Here is a tiny trained network, its code and every weight. The questions are about switching its units off for an input and a class, where a switched-off unit gives its printed mean instead of its output.

import numpy as np


def w(rows, s, z=0):
    codes = np.array(rows[::2]) - 128.0
    scale = np.full(codes.shape[1], s)
    scale[-1] = z or s
    return codes * scale


def f(y):
    return y / 2 * (1 + np.tanh(0.7978845608 * (y + 0.044715 * y**3)))


def log_softmax(a):
    a = a - a.max(-1, keepdims=True)
    return a - np.log(np.exp(a).sum(-1, keepdims=True))


def net(x, mask):
    res = np.array(x, float).reshape(1, 3) / 4 @ E
    y = f(res @ A[0][:, :-1].T + A[0][:, -1])
    res = res + np.where(mask, y, B[0][:, -1]) @ B[0][:, :-1]
    return log_softmax(res[-1] @ U[:, :-1].T + U[:, -1])


A, B = {}, {}
E = w([
[236,103,120,182,213,171,196,232,57,188,114,1],'x0',
[146,208,75,48,253,145,183,184,58,66,171,248],'x1',
[47,104,28,202,55,104,66,231,59,135,241,120],'x2',
],0.0046)
A[0] = w([
[105,134,139,119,143,147,131,140,130,116,153,112,31],'n1',
[196,119,110,191,182,165,176,184,69,166,113,50,33],'n2',
[104,37,184,220,20,116,43,99,176,180,104,26,83],'n3',
[124,54,200,170,75,113,108,93,200,206,57,39,85],'n4',
[198,62,151,206,173,174,155,172,69,222,91,7,136],'n5',
[202,130,254,87,141,160,155,27,226,138,26,110,137],'n6',
[194,136,196,70,152,164,186,61,167,108,44,128,41],'n7',
[132,80,157,175,63,118,104,96,168,153,101,53,66],'n8',
[211,108,145,170,166,174,175,196,97,196,129,17,42],'n9',
[64,72,69,233,35,90,43,197,77,155,220,98,133],'n10',
[33,142,149,91,72,77,66,60,178,70,126,206,12],'n11',
[67,108,67,162,81,119,88,193,86,133,192,116,56],'n12',
[65,129,41,176,89,134,78,196,90,149,190,107,54],'n13',
[43,134,165,95,32,71,34,36,226,76,142,188,94],'n14',
[115,94,160,184,57,132,94,99,154,176,86,55,48],'n15',
[141,199,76,43,222,154,168,166,59,67,176,210,2],'n16',
[190,118,219,96,165,184,164,59,185,150,31,117,65],'n17',
],0.0071,0.0081)
B[0] = w([
[78,252,12,51,227,13,44,31,26,243,76,189,107],'n1',
[29,189,105,26,112,96,63,71,137,114,49,140,172],'n2',
[146,170,125,112,173,164,193,182,72,95,114,175,233],'n3',
[128,174,122,105,180,159,187,180,67,96,123,181,204],'n4',
[87,103,166,101,62,150,85,107,184,113,85,83,240],'n5',
[179,70,118,191,146,83,125,104,119,180,179,101,241],'n6',
[146,165,29,117,198,19,74,57,73,231,149,127,164],'n7',
[126,204,110,93,184,141,168,156,76,101,106,183,166],'n8',
[44,152,130,30,84,114,59,71,161,111,54,104,186],'n9',
[187,69,117,185,145,78,121,104,134,182,187,102,253],'n10',
[20,202,90,9,84,94,46,71,155,128,24,131,187],'n11',
[152,154,66,142,187,31,84,46,69,210,154,112,167],'n12',
[157,145,67,137,191,48,86,51,84,212,152,111,173],'n13',
[79,111,168,86,77,152,83,103,177,102,82,89,255],'n14',
[106,215,95,70,203,133,179,172,56,116,87,202,163],'n15',
[118,228,89,77,225,173,210,214,29,79,100,213,177],'n16',
[170,110,79,164,155,49,103,72,110,197,174,107,180],'n17',
],0.014,0.0079)
U = w([
[194,115,82,186,172,40,100,62,105,221,201,97,46],'0',
[16,161,137,40,35,147,61,82,199,89,31,102,52],'1',
[144,213,110,99,216,193,246,238,44,71,116,225,89],'2',
[217,4,221,252,25,234,198,202,231,60,217,50,253],'3',
],0.016)

Each question gives the input, the list of numbers given to net, and the class t.
The units are the neurons (one row each of A and B). Each row of codes is followed by its name. A weight is (code - 128) times the scale printed after its matrix; where a second scale follows, it is the last column's (A, B and U).
mask holds one flag per neuron, in row order. A switched-off neuron (its flag False) gives its mean, the last column of its row in B, instead of its output. The means were averaged over made-up inputs and are rounded, as every weight is.
A unit's drop is (log p(t) with every unit on - log p(t) with that unit switched off) / (log p(t) with every unit on - log p(t) with every unit switched off).
The circuit of an input: a set's keep is (log p(t) with only the set's units on - log p(t) with every unit switched off) / (log p(t) with every unit on - log p(t) with every unit switched off). Starting from the 12 units with the biggest drops (on a tie, the unit counted first), units are removed one at a time, each time the one whose removal leaves the highest keep (on an exact tie, the one counted first), for as long as the keep stays at least 0.8.
units of the circuit, in order: the units of the circuit, biggest drop first
k most important neurons: the k neurons with the biggest drops, biggest first
drop when u is switched off: that unit's drop, to one decimal
input [-5,8,-1], class 2: units of the circuit, in order => (n16)
input [-3,-8,7], class 2: 4 most important neurons => (n3, n15, n4, n8)
input [-3,-5,-5], class 0: 4 most important neurons => (n6, n17, n16, n7)
input [8,-7,4], class 1: 2 most important neurons => (n5, n9)
input [5,-8,-8], class 0: 3 most important neurons => (n6, n17, n7)
input [-5,6,3], class 2: 2 most important neurons => (n16, n5)
input [-7,-8,-1], class 2: 2 most important neurons => (n3, n4)
input [4,3,1], class 1: drop when n10 is switched off => 0.1
input [-2,-4,1], class 2: drop when n5 is switched off => 0.1
input [3,-4,-4], class 0: drop when n17 is switched off => 2.8
input [3,-3,0], class 3: 2 most important neurons => (n11, n14)
